Below are the code and all the weights of a small trained network. Each question names an input and a target symbol and asks about switching units off, where a switched-off unit gives its printed mean instead of its output.

import numpy as np


def w(rows, s, z=0):
    codes = np.array(rows[::2]) - 128.0
    scale = np.full(codes.shape[1], s)
    scale[-1] = z or s
    return codes * scale


def f(y):
    return y / 2 * (1 + np.tanh(0.7978845608 * (y + 0.044715 * y**3)))


def softmax(a):
    e = np.exp(a - a.max(-1, keepdims=True))
    return e / e.sum(-1, keepdims=True)


def log_softmax(a):
    a = a - a.max(-1, keepdims=True)
    return a - np.log(np.exp(a).sum(-1, keepdims=True))


def net(x, mask):
    ids = ['βεηπσω'.index(c) for c in x.split()]
    T = len(ids)
    res = E[ids] + P[:T]
    r = res
    for j in range(2):
        rows = slice(3 * j, 3 * j + 3)
        q, k, v = (r @ M[0][rows].T for M in (Q, K, V))
        z = softmax(np.where(np.tri(T) > 0, q @ k.T / 3**0.5, -1e9)) @ v
        o = O[0][rows]
        res = res + np.where(mask[j], z, o[:, -1]) @ o[:, :-1]
    y = f(res @ A[0][:, :-1].T + A[0][:, -1])
    res = res + np.where(mask[2:18], y, B[0][:, -1]) @ B[0][:, :-1]
    return log_softmax(res[-1] @ U[:, :-1].T + U[:, -1])


Q, K, V, O, A, B = {}, {}, {}, {}, {}, {}
E = w([
[126,115,100],'β',
[168,152,176],'ε',
[137,165,37],'η',
[26,103,119],'π',
[96,9,59],'σ',
[31,199,135],'ω',
],0.013)
P = w([
[115,110,198],'0',
[249,155,145],'1',
[62,95,213],'2',
[225,115,109],'3',
[33,85,188],'4',
[226,146,86],'5',
[12,74,176],'6',
[207,130,66],'7',
[2,65,177],'8',
[206,131,79],'9',
[9,70,178],'10',
[194,121,79],'11',
[22,78,191],'12',
],0.0049)
Q[0] = w([
[218,93,77],'H0',
[161,170,11],'H0',
[12,115,107],'H0',
[64,175,104],'H1',
[119,223,122],'H1',
[74,164,151],'H1',
],0.011)
K[0] = w([
[1,45,37],'H0',
[85,97,87],'H0',
[223,153,133],'H0',
[74,187,154],'H1',
[63,158,108],'H1',
[82,135,156],'H1',
],0.0098)
V[0] = w([
[161,131,67],'H0',
[232,97,128],'H0',
[151,254,147],'H0',
[58,116,144],'H1',
[155,92,70],'H1',
[47,120,132],'H1',
],0.0071)
O[0] = w([
[190,90,126,128],'H0',
[180,93,128,158],'H0',
[129,253,232,8],'H0',
[34,160,127,151],'H1',
[153,197,214,149],'H1',
[89,143,94,152],'H1',
],0.0069,0.0019)
A[0] = w([
[127,81,93,203],'N0',
[86,178,183,135],'N1',
[167,136,87,113],'N2',
[123,199,127,228],'N3',
[152,155,157,76],'N4',
[150,100,141,190],'N5',
[132,138,163,68],'N6',
[62,111,165,44],'N7',
[87,200,127,198],'N8',
[103,109,128,223],'N9',
[57,157,157,36],'N10',
[159,170,249,150],'N11',
[110,82,103,255],'N12',
[43,95,130,112],'N13',
[67,95,161,46],'N14',
[112,128,122,39],'N15',
],0.014,0.0071)
B[0] = w([
[138,141,192,223],'N0',
[130,74,72,165],'N1',
[216,99,228,142],'N2',
[85,101,23,182],'N3',
[173,28,147,123],'N4',
[178,153,156,173],'N5',
[127,21,132,119],'N6',
[236,56,131,136],'N7',
[130,119,48,177],'N8',
[134,198,152,202],'N9',
[216,78,151,140],'N10',
[118,21,112,185],'N11',
[72,164,165,255],'N12',
[254,164,120,179],'N13',
[226,97,134,136],'N14',
[186,133,171,112],'N15',
],0.0092,0.0094)
U = w([
[163,131,99,37],'β',
[45,196,115,153],'ε',
[67,164,149,127],'η',
[148,126,255,197],'π',
[31,69,100,193],'σ',
[208,44,188,1],'ω',
],0.01,0.0063)

Each question gives the input, a string of symbols that net reads in full, and the target symbol t.
The units are the heads (3 rows each of Q, K, V and O) and the neurons (one row each of A and B). Each row of codes is followed by its name. A weight is (code - 128) times the scale printed after its matrix; where a second scale follows, it is the last column's (O, A, B and U).
mask holds one flag per unit, heads first, then neurons. A switched-off unit (its flag False) gives its mean, the last column of its rows in O or B, instead of its output. The means were averaged over made-up inputs and are rounded, as every weight is.
A unit's drop is (log p(t) with every unit on - log p(t) with that unit switched off) / (log p(t) with every unit on - log p(t) with every unit switched off).
The circuit of an input: a set's keep is (log p(t) with only the set's units on - log p(t) with every unit switched off) / (log p(t) with every unit on - log p(t) with every unit switched off). Starting from the 12 units with the biggest drops (on a tie, the unit counted first), units are removed one at a time, each time the one whose removal leaves the highest keep (on an exact tie, the one counted first), for as long as the keep stays at least 0.8.
circuit, biggest first: the units of the circuit, biggest drop first
top k neurons: the k neurons with the biggest drops, biggest first
which heads matter: for each layer, one digit per head in row order, 1 if its drop is at least 0.15 and else 0, layers parted by /
drop of u: that unit's drop, to one decimal
input π η σ ε ε ε ε η η η, target π: circuit, biggest first : N2, H0, N0, N8
input π σ σ π π ε, target ε: which heads matter : 11
input ε ε β η ε ε π, target ω: which heads matter : 00
input ε η ω ε η ε π β, target ε: which heads matter : 10
input ε ε π σ η ε π ε ε ε, target ε: which heads matter : 10
input ε σ σ ω σ ε σ β, target π: which heads matter : 10
input π ε ε ε π, target ω: which heads matter : 00
input σ ε η π ε ε ε ε η ω ε ω ω, target β: which heads matter : 01
input η η η ε, target ω: circuit, biggest first : H1, N11, N12
input ε ε ε ε β η ε ε η π σ β, target π: top neuron : N3
input ε σ ε ε π η ε η σ η, target π: top 4 neurons : N2, N0, N3, N8
input ε σ ε σ σ β β ε ω, target β: top 2 neurons : N13, N8
input ε η π ε ε ε σ ω, target σ: top 3 neurons : N3, N1, N8
input β β σ, target π: drop of N0 : 0.1
input σ σ ε π ω π ε σ ε σ η β ε, target σ: drop of N9 : 0.0
input ε ε ε ε, target ω: drop of N11 : 0.6
